Below are the code and all the weights of a small trained network. Each question names an input and a class and asks about switching units off, where a switched-off unit gives its printed mean instead of its output.

import numpy as np


def w(rows, s, z=0):
    codes = np.array(rows[::2]) - 128.0
    scale = np.full(codes.shape[1], s)
    scale[-1] = z or s
    return codes * scale


def norm(h):
    return h / np.sqrt((h * h).mean(-1, keepdims=True) + 1e-5)


def f(y):
    return np.maximum(y, 0)


def log_softmax(a):
    a = a - a.max(-1, keepdims=True)
    return a - np.log(np.exp(a).sum(-1, keepdims=True))


def net(x, mask):
    res = np.array(x, float).reshape(1, 7) / 4 @ E
    u = 0
    for l in range(3):
        y = f(norm(res) @ A[l][:, :-1].T + A[l][:, -1])
        res = res + np.where(mask[u : u + 6], y, B[l][:, -1]) @ B[l][:, :-1]
        u += 6
    return log_softmax(norm(res)[-1] @ U[:, :-1].T + U[:, -1])


A, B = {}, {}
E = w([
[127,127,124,126],'x0',
[126,128,128,128],'x1',
[23,126,131,187],'x2',
[134,3,174,215],'x3',
[180,151,71,217],'x4',
[128,127,126,131],'x5',
[126,127,120,125],'x6',
],0.0061)
A[0] = w([
[249,98,144,82,38],'0.n1',
[159,66,155,133,51],'0.n2',
[230,159,109,234,14],'0.n3',
[130,128,101,139,118],'0.n4',
[151,38,126,155,3],'0.n5',
[133,86,184,83,76],'0.n6',
],0.014,0.0055)
B[0] = w([
[6,178,101,193,253],'0.n1',
[154,170,167,99,188],'0.n2',
[137,41,115,93,247],'0.n3',
[148,104,133,156,146],'0.n4',
[183,165,219,124,199],'0.n5',
[151,65,71,88,191],'0.n6',
],0.014,0.006)
A[1] = w([
[203,233,100,79,148],'1.n1',
[82,115,124,27,75],'1.n2',
[65,99,210,224,241],'1.n3',
[142,140,38,94,118],'1.n4',
[119,114,123,126,5],'1.n5',
[254,229,222,113,161],'1.n6',
],0.0083,0.0026)
B[1] = w([
[197,132,191,143,178],'1.n1',
[146,73,127,183,187],'1.n2',
[64,254,72,121,254],'1.n3',
[156,110,151,193,179],'1.n4',
[132,136,147,103,128],'1.n5',
[166,187,127,138,187],'1.n6',
],0.0095,0.0063)
A[2] = w([
[143,145,182,140,128],'2.n1',
[146,156,255,148,177],'2.n2',
[142,63,89,32,255],'2.n3',
[35,160,123,139,101],'2.n4',
[110,137,187,90,129],'2.n5',
[108,61,157,26,104],'2.n6',
],0.0096,0.0026)
B[2] = w([
[155,151,121,91,177],'2.n1',
[241,168,143,110,239],'2.n2',
[80,72,158,244,191],'2.n3',
[136,139,125,63,255],'2.n4',
[177,130,176,170,163],'2.n5',
[126,61,119,133,172],'2.n6',
],0.011,0.0056)
U = w([
[225,190,181,104,254],'0',
[17,186,106,101,55],'1',
[126,4,139,139,83],'2',
],0.014,0.0016)

Each question gives the input, the list of numbers given to net, and the class t.
The units are the neurons (one row each of A and B). Each row of codes is followed by its name. A weight is (code - 128) times the scale printed after its matrix; where a second scale follows, it is the last column's (A, B and U).
mask holds one flag per neuron, layer by layer. A switched-off neuron (its flag False) gives its mean, the last column of its row in B, instead of its output. The means were averaged over made-up inputs and are rounded, as every weight is.
A unit's drop is (log p(t) with every unit on - log p(t) with that unit switched off) / (log p(t) with every unit on - log p(t) with every unit switched off).
The circuit of an input: a set's keep is (log p(t) with only the set's units on - log p(t) with every unit switched off) / (log p(t) with every unit on - log p(t) with every unit switched off). Starting from the 12 units with the biggest drops (on a tie, the unit counted first), units are removed one at a time, each time the one whose removal leaves the highest keep (on an exact tie, the one counted first), for as long as the keep stays at least 0.8.
units of the circuit, in order: the units of the circuit, biggest drop first
most important unit: the unit with the biggest drop
k most important neurons: the k neurons with the biggest drops, biggest first
top k neurons in layer l: the k neurons of layer l with the biggest drops, biggest first
drop of u: that unit's drop, to one decimal
input [-4,4,-8,-5,1,-4,-6], class 1: most important unit : 0.n1
input [3,-3,5,-6,-1,8,-1], class 0: 2 most important neurons : (0.n3, 0.n1)
input [-7,7,7,-7,1,5,4], class 0: top 3 neurons in layer 0 : (0.n3, 0.n1, 0.n6)
input [5,5,-4,2,-4,-3,-2], class 1: 2 most important neurons : (0.n1, 0.n3)
input [6,7,8,-8,0,0,7], class 0: 3 most important neurons : (0.n3, 0.n1, 1.n1)
input [-3,-4,3,-6,7,5,-4], class 2: 4 most important neurons : (0.n5, 0.n1, 0.n3, 0.n2)
input [-7,4,5,5,-4,7,-8], class 0: 3 most important neurons : (0.n1, 0.n5, 0.n3)
input [-2,5,-7,-6,6,2,6], class 1: top 4 neurons in layer 0 : (0.n1, 0.n5, 0.n2, 0.n6)
input [0,-2,-6,-6,8,4,1], class 2: units of the circuit, in order : (0.n3, 0.n5, 1.n3, 2.n2)
input [5,-3,3,-2,7,0,-3], class 2: 2 most important neurons : (0.n3, 0.n1)
input [-5,0,-7,-6,0,5,-1], class 1: 2 most important neurons : (0.n1, 0.n5)
input [-5,-8,-8,-5,-3,-8,7], class 1: top 3 neurons in layer 0 : (0.n1, 0.n5, 0.n2)
input [-1,-1,3,-2,5,-2,-5], class 2: 2 most important neurons : (0.n1, 0.n3)
input [8,-5,-7,-1,-8,4,5], class 2: most important unit : 0.n6
input [6,8,3,8,6,6,-8], class 0: top 2 neurons in layer 0 : (0.n5, 0.n1)
input [3,-6,7,6,-6,5,6], class 1: 3 most important neurons : (1.n3, 0.n3, 1.n1)
input [-8,6,5,-8,-1,6,0], class 0: 3 most important neurons : (0.n1, 1.n1, 1.n3)
input [-6,-1,7,-8,7,-8,-3], class 0: 4 most important neurons : (0.n1, 1.n1, 1.n3, 0.n3)
input [6,-7,6,8,4,7,-8], class 0: 2 most important neurons : (0.n5, 0.n1)
input [1,-4,-8,4,-2,5,-7], class 1: units of the circuit, in order : (0.n1)
input [-6,-1,2,-8,-6,-5,7], class 0: top 2 neurons in layer 0 : (0.n3, 0.n1)
input [3,-1,3,5,0,-4,-6], class 0: top 2 neurons in layer 0 : (0.n1, 0.n5)
input [8,5,-6,-2,-2,5,7], class 1: drop of 0.n1 : 1.6
input [-1,4,-6,1,-4,8,-6], class 1: drop of 0.n1 : 0.9
